In the rows, zero is written as 128.
[ 57 174 157 124 123 200 116 173 135 164 140 125  92 129 112 122 133 113
 126 189 109 157 136 136 111 136 165 114 144 114]	(39)
[ 89 139 150 132 129 168 102 159 139 122 134 121 152 134 113 134 122 118
 138 183  99 147 116 127 111 129 165 127 161 138]	(39)
[ 42 183 138 109 100 199 134 183 120 165 192 136  85 171 102 106 165  91
 116 181 104 164 130 140 125 125 160 100 151 112]	(143)
[ 59 173 136 119 142 185 108 164 129 168 155 127 252 117 129  98 129 108
 132 201 120 164 117 120 114 146 235 128 156 101]	(39)
[ 69  87 147 118 114 193 127 160 136 153 176  88 130 157 118 102 151 125
 106 147 104 152 146 108 111 115 158  76 123 123]	(114)
[ 47 166 140 104 136 197 119 163 128 145 182 127 110 123 122  98 118 116
 107 164 102 156 112  88 111 146 170 109 127 104]	(39)
[ 87 152 116 116 118 184 118 146 133 156 167 116 132 156 113 137 136 108
 110 150 124 149 133 124 127 126 164  99 141 124]	(130)
[ 98 114 148 127 131 206 125 150 139 159 146 121 206 133 135 124 119 119
 128 129 110 187 141 123 104 126 180  70 121 122]	(2)
[ 56 163 121 124 113 169 130 142 124 162 144 122 118 130 127  74 172 121
 105 172 101 135 106 113 133 140 144 135 148 129]	(39)
[ 66 166 146 139 116 197 110 187 155 160 136 127 108 104 118 116 121 123
 129 198 111 143 118 124 112 145 190 132 161 126]	(39)
[ 64 136 124 123 122 155 137 148 139 149 135 137 137 128 120 114 129 118
 137 183 130 138 121 120 104 102 179 125 159 112]	(15)
[ 92 142 163 153 124 201  95 134 140 147 129 129 116 164 117 141 132 126
 114 165 114 164 156 129 139 133 191  93 130 130]	(143)
[ 93  84 136 113  98 218 108 120 151 143 169 124 194 152 166 110 154 125
 115  57 107 147 153  97 122 134 151  53 101 129]	(2)
[ 53  87 127 111 121 203 155 162 138 155 172 108 130 144 119 107 132 106
 136 166 105 188 152 117  97 142 201  93 127 111]	(114)
[ 58 132 134 121 111 119 168 174 153 156 126 124 127 121 117 113 129 125
 140 210 131 166 163 129  99 132 187 132 149 112]	(114)
[ 70 252 155 111 123 216  90 175 143 127 162 131 119 152 122 121 125 107
 114 170 106 162 134 120 117 129 179  87 131 118]	(143)
[ 64 102 131 111 117 181 123 134 141 162 155 118 116 139 141  95 161 124
 115 140  93 148 138 131 108 129 160  96 101 128]	(2)
[ 70 130 130 112 108 197 125 148 131 156 156 125 127 179 120 105 172 121
 110 135 102 145 142 126 114 127 151  75 132 132]	(130)
[ 96 161 160 136 143 231 129 171 146 165 155 133 129 176 118 129 134 113
 118 158 115 166 137 131 119 160 195  58 141 124]	(143)
[ 71 169 138 139 103 157  74 146 150 141 119  98 133 112 117 132 112 114
 129 202 143 139 108 135 107 128 169 172 157 111]	(39)
[ 76 188 163 159 122 205 122 179 137 172 163 123 128 156 133 129 143  98
 144 199 117 163 131 140  91 129 187  96 169 105]	(130)
[ 58 153 145 122 132 201 104 155 143 156 150 120 143 133 128 111 163 134
 123 155 113 151 129  99 130 118 168  68 134 115]	(39)
[ 64 164 117 122 129 178 115 157 152 159 154 134 121 103 120 129 121 115
 125 191 127 161 136 124 126 129 187 123 146 105]	(39)
[ 73 104 119 132 112 173 161 169 126 157 145 127 113 144 123 109 130 118
 133 164 117 161 153 122 102 125 174 110 123 128]	(114)
[ 70 124 119 122 128 159 119 164 132 149 144 131 127 134 163 109 117 125
 149 201  98 140 135 123 104 135 187 153 163 124]	(15)
[ 45 191 131 117 109 148 131 167 122 133 197 139 120 152 105  98 170 125
 124 160 101 145 132 116 151 137 138 100 142 133]	(39)
[ 81 187 167 124 134 215  88 165 131 159 195 127 124 158 116  73 145 112
 123 171 112 151 126 145 129 130 155  92 135 122]	(143)
[ 35 177 165 114 128 185  64 149 132 157 132 116 136 119 111 130 146 110
  99 222 116 155 126 124 104 136 179 143 149 105]	(39)
[ 71 126 131 108 110 194 117 142 109 153 163 144 134 143 130 113 142 130
 121 151 121 151 134 122 118 129 166 110 144 112]	(2)
[ 79 130 139  97 127 155 126 146 116 136 170 133 147 124 113 103 121 114
 127 161 129 153 155 122  95 129 161 103 131 113]	(114)
[ 69 116 140 122 119 204  97 142 145 157 143 120 153 137 132 125 135 142
 113 160 102 147 120 112  97 142 146 122 138 135]	(39)
[ 86 142 144 125 121 207 119 167 143 167 146 135 122 144 116 125 125 113
 139 172 116 157 147 158 119 141 183 112 135 122]	(130)
[ 61 114 123 120 115 165 114 173 137 154 135 118 134 128 121 120 134 124
 154 214 107 156 157 129 104 143 203 145 157 108]	(15)
[ 56 161 126 123 110 154 110 164 129 139 127 121 113 124 114 119 159 123
 121 210 105 145 145 120 111 142 142 164 166 107]	(39)
[ 54  90 128 133 132 176 109 162 146 152 145 123 153 132 131 110 136 124
 137 179 110 171 142 105  99 130 194 134 135 120]	(15)
[ 53 189 150 112 120 187 118 172 121 160 162 135 115 129 116 115 146 118
 124 185 103 157 114 120 129 142 176 114 142 103]	(39)
[ 34  88 123 108 122 159 155 152 123 141 174 131 138 126 133  81 169 129
 125 146 109 162 150 122 117 134 141 105 123 119]	(114)
[ 66  92 131 115 107 183 141 149 129 142 149 145 142 133 120 105 154 133
 114 154  99 146 140 106 113 143 158 105 137 133]	(15)
[ 72 165 149 139 101 187 108 163 129 158 133 123 110 156  93 132 167 115
 129 184 111 147 107 137 119 145 153 112 163 130]	(143)
[ 46 115 143 118 122 155 125 161 137 153 130 115 129 131 120  86 145 118
 132 179 104 150 142 115 113 133 157 145 151 117]	(15)
[ 51 121 155 115 114 212 135 157 134 153 170 137 140 150 127 102 147 122
 117 162 115 176 161 108 113 119 177  73 126 105]	(114)
[ 83 196 135 124 117 170  79 150 136 149 126 114 145 124 122  98 127 118
 115 185 104 135 102 113 111 134 153 134 148 127]	(39)
[ 73 149 121 131 124 160 111 182 141 159 128 119 115 138 123 119 131 133
 130 192 118 144 123 130 111 141 166 158 146 111]	(39)
[ 95 154 178 124 125 187 122 146 130 158 137 129 139 170 113 116 143 103
 127 171 116 160 146 136  86 129 171  82 148 118]	(130)
[ 71 156 154 119 132 199 114 161 130 157 164 125 125 144 109 114 153 114
 124 162 109 154 139 131 107 120 165  92 147 126]	(130)
[ 76 131 135 109 122 167 112 141 136 150 179 115 148 162 123 108 126  96
 130 154 135 158 141 115 117 101 173 107 135 124]	(2)
[ 64 156 152 117 112 184 144 184 130 160 167 123  91 142 116 120 141 113
 121 179 131 166 164 134 118 138 171  89 155 106]	(114)
[ 63 107 140 134 121 161 129 132 135 152 133 125 114 106 141 108 129 136
 123 193 125 155 153 125 106 132 162 113 133 100]	(114)
[ 85 136 112 122 122 168 120 161 126 157 116 126 113 131 120 108 168 137
 123 184  97 131 116 117 124 132 138 136 126 125]	(39)
---
[125 123 128 130 128 133 135 128 131 128 129 134 135 125 135 114 132 132
 128 129 130 124 119 127 128 125 142 138 126 136]	(58)
[133 124 127 127 127 141 134 131 130 132 126 137 131 131  73 129 117 126
 137 126 135 130 124 133 132 120 136 135 115 150]	(16)
[130 122 128 131 123 139 141 132 126 125 122 130 127 125  89 127 117 128
 134 129 136 132 120 122 134 113 134 139 129 154]	(107)
[126 123 128 126 128 120 125 125 131 126 129 129 128 134 139 116 131 126
 127 134 129 127 120 122 130 116 133 134 120 135]	(58)
[127 116 127 126 125 151 144 121 132 127 122 142 126 127  56 128 116 131
 129 129 137 124 114 145 134 110 140 147 120 168]	(58)
[134 121 137 130 119 133 135 126 141 131 140 135 130 142 131 125 125 130
 130 131 133 130 122 132 128 109 128 120 113 145]	(16)
[121 121 127 134 130 136 146 133 136 121 122 129 133 125 138 108 138 119
 130 124 133 122 119 123 126 124 135 152 124 135]	(58)
[126 117 128 135 124 142 129 132 181 128 129 143 123 134  56 118 120 134
 145 135 140 132 125 136 132 115 139 142  90 151]	(16)
[125 117 128 127 126 136 144 133 134 120 132 136 132 131 110 107 126 132
 134 130 134 125 119 132 130 113 136 140 117 154]	(58)
[123 116 122 130 126 138 140 129 132 124 123 136 131 123 130 105 135 126
 127 126 135 126 119 128 130 120 137 144 129 146]	(58)
[125 117 123 121 125 138 131 129 137 128 129 140 122 129  75 112 130 125
 134 125 132 128 127 126 135 117 141 145 102 140]	(58)
[128 118 126 126 137 138 143 130 133 122 121 127 128 122 141 110 138 125
 128 127 136 126 121 127 133 127 142 156 137 145]	(58)
[132 130 132 129 124 141 134 128 138 131 141 131 125 133 114 128 116 133
 133 133 134 127 123 133 127 102 132 129 114 153]	(16)
[132 122 126 127 123 135 133 134 137 129 136 132 128 139 103 119 124 132
 132 126 145 129 124 134 124 114 132 135 111 137]	(16)
[135 123 131 127 119 132 137 122 131 126 137 135 133 136 142 125 135 125
 130 129 135 130 121 140 131 104 126 122 114 147]	(107)
[130 130 126 133 124 134 130 126 132 130 131 135 127 128  75 130 116 129
 135 129 133 130 123 133 130 119 134 132 113 144]	(16)
[135 130 133 129 119 126 133 134 128 127 130 137 130 140 140 129 124 125
 133 129 136 133 125 134 130 108 127 115 112 141]	(107)
[129 123 130 125 120 140 135 128 128 128 130 133 132 134  74 127 121 136
 137 133 136 130 125 133 132 124 137 134 109 147]	(16)
[130 122 133 131 123 135 136 133 128 127 129 132 134 137 130 116 129 129
 128 124 133 129 110 131 128 116 131 137 127 143]	(58)
[124 119 126 128 133 131 138 136 136 123 118 133 135 126 123 114 135 125
 130 130 130 124 122 124 134 129 144 151 136 137]	(58)
[129 127 129 128 129 131 125 134 128 131 129 132 127 129  85 136 127 132
 131 130 137 131 129 128 128 122 131 124 110 130]	(107)
[127 130 134 129 120 135 138 127 131 127 131 133 140 131 131 124 126 130
 131 131 136 126 121 135 127 109 136 133 126 152]	(107)
[132 126 131 128 118 144 130 125 131 134 132 137 130 135  96 129 115 131
 123 130 133 136 123 139 132 114 131 121 117 147]	(107)
[126 119 128 129 132 138 143 129 138 125 129 144 132 132 107 106 129 124
 131 131 134 147 121 127 132 112 138 150 119 144]	(58)
[128 124 126 129 133 132 135 134 134 124 122 125 126 130 138 108 119 122
 122 127 133 123 122 126 134 128 136 144 129 140]	(58)
[132 118 129 125 115 136 139 135 132 130 127 137 131 135 104 127 120 130
 134 131 133 125 122 133 128 118 131 130 115 150]	(16)
[124 114 124 126 140 134 137 140 139 123 130 141 130 136  86 101 144 133
 130 137 135 128 126 124 142 123 146 152 105 143]	(58)
---
[114 130 131 148 122 136 131 130 134 137 125 148 135 136 125 135  90 115
 126 121 145 120 134 147 145 112 120 132 139 113]	(28)
[133 134 131 125 106 153 138 120 156 150 136 146 130 117  37 155  49 147
 125 126 119  66 108  95 133 154 157 117  94 145]	(28)
[159 130 129 128 117 125 135 133 132 118 125 136 113 145 107 132 123 121
 141 131 117  80 132 139 123 102 136 118 151 134]	(5)
[117 129 126 149 111 139 129 129 151 152 129 141 134 141  95 134 100 128
 132 131 141 102 131 143 132 118 132 118 140 121]	(28)
[116 128 122 157 121 135 129 130 133 145 122 141 137 137 112 140  92 118
 128 132 135 100 118 131 121 116 137 125 119 120]	(28)
[141 133 135 138 112 135 123 125 140 131 126 140 123 133 107 141 100 119
 129 123 118  81 116 117 126 110 131 119 121 127]	(28)
[131 126 123 148  89 139 128 133 138 127 121 126 135 131 106 149  56 127
 122 126 126  83 118 151 138 114 138 127 122 127]	(28)
[123 120 121 145 106 145 127 136 138 133 130 163 133 144  96 157 108 120
 219 127 114  78 135 130 127  99 134 118 143 123]	(5)
[127 106 120 151 102 138 128 128 135 117 126 136 128 142 125 135  97 113
 131 129 101  73 122 145 124 105 121 121 148 122]	(5)
[121 140 128 148 119 130 124 133 141 129 121 136 131 133  97 137  59 119
 125 120 130 100 110 134 148 121 113 123 121 120]	(28)
[103 114 136 147 111 138 128 133 134 135 120 145 139 142 114 139  69 115
 132 121 151 116 127 132 140 102 129 128 133 104]	(28)
[116 117 126 149 100 124 134 136 130 122 127 125 142 136 177 128  90 128
 129 122 120 124 122 158 143  75 116 123 141 119]	(28)
[100 127 133 129 121 131 126 130 135 155 129 159 128 128  81 131  95 134
 132 133 120 127 125  92 113 125 131 115 131 131]	(28)
[109 125 127 147 114 129 131 127 140 137 117 132 128 132 138 134  89 124
 118 136 108 116 115 136 116 106 135 119 112 126]	(28)
[122 127 128 150 128 123 127 132 144 125 123 138 127 127  90 138 107 121
 137 121 122  97 120 132 127 112 137 125 140 125]	(5)
[142 119 120 144 109 123 128 149 135 125 125 163 130 139 115 135  96 111
 142 133 126  83 128 134 139  74 130 115 166 122]	(5)
[136 122 117 135 106 130 126 138 135 120 131 145 126 129 154 135 104 115
 133 136  92  86 115 140 151  78 120 118 155 141]	(5)
[123 122 118 156  93 157 130 146 131 124 134 149 130 151 169 135  97 115
 137 118 129  98 119 163 139  72 121 124 162  95]	(5)
[128 130 132 146 102 154 123 137 139 130 130 147 124 153 119 140 111 114
 135 131 103  70 125 122 115 105 125 116 143 116]	(5)
[131 114 128 161 104 127 129 140 133 128 123 143 132 143 126 140  75 106
 144 123 125  85 118 142 136  85 126 122 149 113]	(28)
